Below are the code and all the weights of a small trained network. Each question names an input and a class and asks about switching units off, where a switched-off unit gives its printed mean instead of its output.

import numpy as np


def w(rows, s, z=0):
    codes = np.array(rows[::2]) - 128.0
    scale = np.full(codes.shape[1], s)
    scale[-1] = z or s
    return codes * scale


def f(y):
    return y / 2 * (1 + np.tanh(0.7978845608 * (y + 0.044715 * y**3)))


def log_softmax(a):
    a = a - a.max(-1, keepdims=True)
    return a - np.log(np.exp(a).sum(-1, keepdims=True))


def net(x, mask):
    res = np.array(x, float).reshape(1, 4) / 4 @ E
    y = f(res @ A[0][:, :-1].T + A[0][:, -1])
    res = res + np.where(mask, y, B[0][:, -1]) @ B[0][:, :-1]
    return log_softmax(res[-1] @ U[:, :-1].T + U[:, -1])


A, B = {}, {}
E = w([
[199,186,132,174,142,54,205,119,93,105],'x0',
[127,127,128,129,128,126,127,129,130,127],'x1',
[57,112,146,202,143,90,75,33,44,148],'x2',
[120,36,97,135,122,108,108,249,46,112],'x3',
],0.014)
A[0] = w([
[175,146,121,94,120,159,168,138,187,120,161],'neuron 1',
[179,150,134,156,127,56,167,131,113,114,178],'neuron 2',
[116,121,101,152,121,130,126,46,103,121,93],'neuron 3',
[103,75,117,112,129,141,119,215,55,132,104],'neuron 4',
[81,103,117,79,118,186,67,183,248,131,232],'neuron 5',
[116,83,106,114,107,156,106,172,66,130,103],'neuron 6',
[190,152,112,120,106,100,192,174,162,137,93],'neuron 7',
[28,75,135,116,121,189,26,70,117,152,114],'neuron 8',
[119,69,113,159,111,101,118,203,5,118,51],'neuron 9',
[114,130,130,185,130,65,130,64,43,126,2],'neuron 10',
[154,105,113,157,144,61,149,214,53,115,2],'neuron 11',
[187,86,127,104,107,146,152,241,108,132,98],'neuron 12',
],0.017,0.0069)
B[0] = w([
[156,74,123,177,198,90,88,61,229,194,207],'neuron 1',
[179,224,90,93,167,112,184,153,120,126,198],'neuron 2',
[82,149,132,99,91,153,114,109,62,81,172],'neuron 3',
[169,10,145,193,150,108,124,173,31,97,233],'neuron 4',
[194,116,142,31,54,185,177,52,55,201,245],'neuron 5',
[226,77,156,184,183,157,80,122,141,113,203],'neuron 6',
[113,148,117,177,186,84,108,159,172,83,203],'neuron 7',
[15,155,115,174,154,87,85,166,222,66,238],'neuron 8',
[111,68,107,140,139,97,163,94,212,254,253],'neuron 9',
[205,108,154,138,100,171,155,39,47,180,209],'neuron 10',
[2,191,109,23,56,138,158,150,188,184,219],'neuron 11',
[85,155,128,91,70,157,137,229,78,46,230],'neuron 12',
],0.022,0.03)
U = w([
[116,121,131,69,65,139,179,66,155,237,253],'0',
[187,213,113,130,227,66,122,127,198,66,160],'1',
[156,78,150,102,62,171,144,191,56,111,148],'2',
[79,160,84,87,117,75,190,254,160,89,65],'3',
[17,196,170,163,102,128,81,75,141,39,156],'4',
[148,243,165,140,116,139,169,30,23,97,44],'5',
[51,73,151,218,137,91,102,118,175,145,8],'6',
],0.0083,0.0048)

Each question gives the input, the list of numbers given to net, and the class t.
The units are the neurons (one row each of A and B). Each row of codes is followed by its name. A weight is (code - 128) times the scale printed after its matrix; where a second scale follows, it is the last column's (A, B and U).
mask holds one flag per neuron, in row order. A switched-off neuron (its flag False) gives its mean, the last column of its row in B, instead of its output. The means were averaged over made-up inputs and are rounded, as every weight is.
A unit's drop is (log p(t) with every unit on - log p(t) with that unit switched off) / (log p(t) with every unit on - log p(t) with every unit switched off).
The circuit of an input: a set's keep is (log p(t) with only the set's units on - log p(t) with every unit switched off) / (log p(t) with every unit on - log p(t) with every unit switched off). Starting from all 12 units, units are removed one at a time, each time the one whose removal leaves the highest keep (on an exact tie, the one counted first), for as long as the keep stays at least 0.8.
circuit, biggest first: the units of the circuit, biggest drop first
most important unit: the unit with the biggest drop
k most important neurons: the k neurons with the biggest drops, biggest first
drop of u: that unit's drop, to one decimal
input [4,7,-7,-1], class 1: most important unit -> neuron 1
input [5,0,-6,1], class 3: 2 most important neurons -> neuron 12; neuron 6
input [-5,5,1,-2], class 4: circuit, biggest first -> neuron 8; neuron 9
input [-1,-2,-8,1], class 2: 2 most important neurons -> neuron 12; neuron 9
input [-1,2,8,5], class 6: 2 most important neurons -> neuron 8; neuron 5
input [0,-6,0,1], class 2: 4 most important neurons -> neuron 8; neuron 9; neuron 1; neuron 11
input [-1,-8,0,8], class 2: 2 most important neurons -> neuron 4; neuron 12
input [3,2,1,-2], class 5: 2 most important neurons -> neuron 9; neuron 8
input [1,0,-6,-6], class 1: 2 most important neurons -> neuron 7; neuron 9
input [6,2,7,0], class 5: 2 most important neurons -> neuron 10; neuron 3
input [-1,5,4,-1], class 4: 2 most important neurons -> neuron 9; neuron 5
input [-6,3,1,8], class 6: 3 most important neurons -> neuron 9; neuron 8; neuron 4
input [0,0,2,5], class 6: 3 most important neurons -> neuron 5; neuron 4; neuron 9
input [3,6,2,-6], class 5: circuit, biggest first -> neuron 9
input [4,-1,0,3], class 3: 2 most important neurons -> neuron 5; neuron 1
input [0,0,4,3], class 6: drop of neuron 5 -> 2.9
input [5,-5,-8,-3], class 1: drop of neuron 12 -> 0.0
input [-6,-7,5,-5], class 4: drop of neuron 8 -> 0.2
